[[15 28 26]
 [13 13 17]
 [14 10  0]]
->
[[15 28]
 [13 13]]

[[ 14 -12  16]
 [ 36  -6  23]
 [-35 -27 -15]]
->
[[ 14 -12]
 [ 36  -6]]

[[32 -1 -4  2]
 [13 10 -3 21]
 [-4  9 -2  8]
 [-5  0 -9  5]]
->
[[32 -1]
 [13 10]]

[[-34 -36 -23  18]
 [  2  -9  -6  11]]
->
[[-34 -36]
 [  2  -9]]

[[  0  -5   4]
 [ 35  14   0]
 [-17   9 -21]]
->
[[ 0 -5]
 [35 14]]

[[-15 -13  -1 -13  -8]
 [  5 -13  -5  16   0]
 [ 33 -13   5  14   9]
 [  8 -19   1   2   9]]
->
[[-15 -13]
 [  5 -13]]
---
[[  4  -1   0  -5  -6  12  12  -8   1  12   3 -15  11   2  -1  10]
 [  6  12  -1   7  17  31  20  26   1   2  24   2   8   3  13   9]
 [  6 -11  13  -4  -2 -12 -11 -21  14   1 -10 -20  10   4  24  -7]
 [  3   7   8   8  14   6   8   0   8  10  15  -7   9  11 -14  16]]
->
[[  4  -1   0  -5  -6  12  12  -8   1  12   3 -15  11   2  -1  10]
 [  6 -11  13  -4  -2 -12 -11 -21  14   1 -10 -20  10   4  24  -7]]

[[  6  32  -2  18   8  15 -10  -6 -11]
 [ -1   0  -1  -1   1   0   1  -1  -2]
 [ -1   0   1   1   2  -2  -2   0   0]]
->
[[  6  32  -2  18   8  15 -10  -6 -11]
 [ -1   0   1   1   2  -2  -2   0   0]]

[[-10 -10 -24 -18   3]
 [ -7 -31   7   1  -6]
 [-21   0  -1   7 -17]
 [  0   0  11  13  -2]
 [ -2 -24  -3 -24 -28]]
->
[[-10 -10 -24 -18   3]
 [-21   0  -1   7 -17]
 [ -2 -24  -3 -24 -28]]

[[  3 -15 -12  -7   0   3   4]
 [ 10 -10  -9   2  10   7 -18]
 [ -5 -24 -19  -1  34 -18 -13]
 [  4 -15 -10  -8  33  16   3]
 [-11 -30   1  -8  32 -18 -12]
 [  9 -25  -4  -1  22  11  -3]
 [-11 -30  -5   5   0  10 -18]
 [ 11  -8  -4  -7  14  11  -1]
 [  1   0 -28  -8  23  -5  12]
 [ 15  -4 -11   3   8  12   4]
 [ 15   2 -28   7   7  22  14]]
->
[[  3 -15 -12  -7   0   3   4]
 [ -5 -24 -19  -1  34 -18 -13]
 [-11 -30   1  -8  32 -18 -12]
 [-11 -30  -5   5   0  10 -18]
 [  1   0 -28  -8  23  -5  12]
 [ 15   2 -28   7   7  22  14]]

[[  2  -7  -6  11  14]
 [ -9   2   1   1   7]
 [ 14   0   4  19  -1]
 [  5  12  17  -2   5]
 [ 12  10  20  29 -24]
 [  8   9   2 -22  14]
 [-14   4   0  -6  23]
 [  7  10  20  18 -18]
 [ 16   0  -2   9  -6]
 [-16  -6  -3  20  19]]
->
[[  2  -7  -6  11  14]
 [ 14   0   4  19  -1]
 [ 12  10  20  29 -24]
 [-14   4   0  -6  23]
 [ 16   0  -2   9  -6]]

[[ 18   6  22  -2   6 -20]
 [-17  20   1   0  20   2]
 [-17 -20   0  23 -20   2]
 [ 18   8  20  -3   8 -17]
 [ 35 -13  -4  12 -13   2]
 [-16  20   2   1  20   4]
 [-15  23   2   2  23   3]
 [ 20   6  21  -3   6 -20]
 [-16  22   1   1  22   4]
 [-15  22   0   1  22   2]
 [  9 -10 -23 -26 -10  17]
 [-15 -20  -1  26 -20   2]]
->
[[ 18   6  22  -2   6 -20]
 [-17 -20   0  23 -20   2]
 [ 35 -13  -4  12 -13   2]
 [-15  23   2   2  23   3]
 [-16  22   1   1  22   4]
 [  9 -10 -23 -26 -10  17]]

[[ -3 -10   0   0  14  -6   2  -3   2  -1]
 [ -1  -5  -1   2 -26   7   4   3  13   4]
 [ -1 -31  -1  -1  19   2   8  -2   3  -1]
 [ -3 -19   3   2 -17  -2  -6   2   0   2]
 [ -2  20  -1   3  13   1   1 -13   6   2]
 [ -3  14   1  -1  19  -2   0   2 -24   2]
 [  4   2   0   2  -3   1  -1  13   0   1]
 [  0 -12   3  -2   7  -5   0  -8   8  -2]]
->
[[ -3 -10   0   0  14  -6   2  -3   2  -1]
 [ -1 -31  -1  -1  19   2   8  -2   3  -1]
 [ -2  20  -1   3  13   1   1 -13   6   2]
 [  4   2   0   2  -3   1  -1  13   0   1]]

[[ 24   8 -25]
 [ 21  14 -12]
 [  3  24 -20]
 [  4  22 -24]
 [  7  22 -18]
 [  5  23 -18]
 [ 20  14 -12]
 [  4  23 -21]
 [ 24   8 -24]
 [  6  18 -31]
 [ 23  10 -22]]
->
[[ 24   8 -25]
 [  3  24 -20]
 [  7  22 -18]
 [ 20  14 -12]
 [ 24   8 -24]
 [ 23  10 -22]]
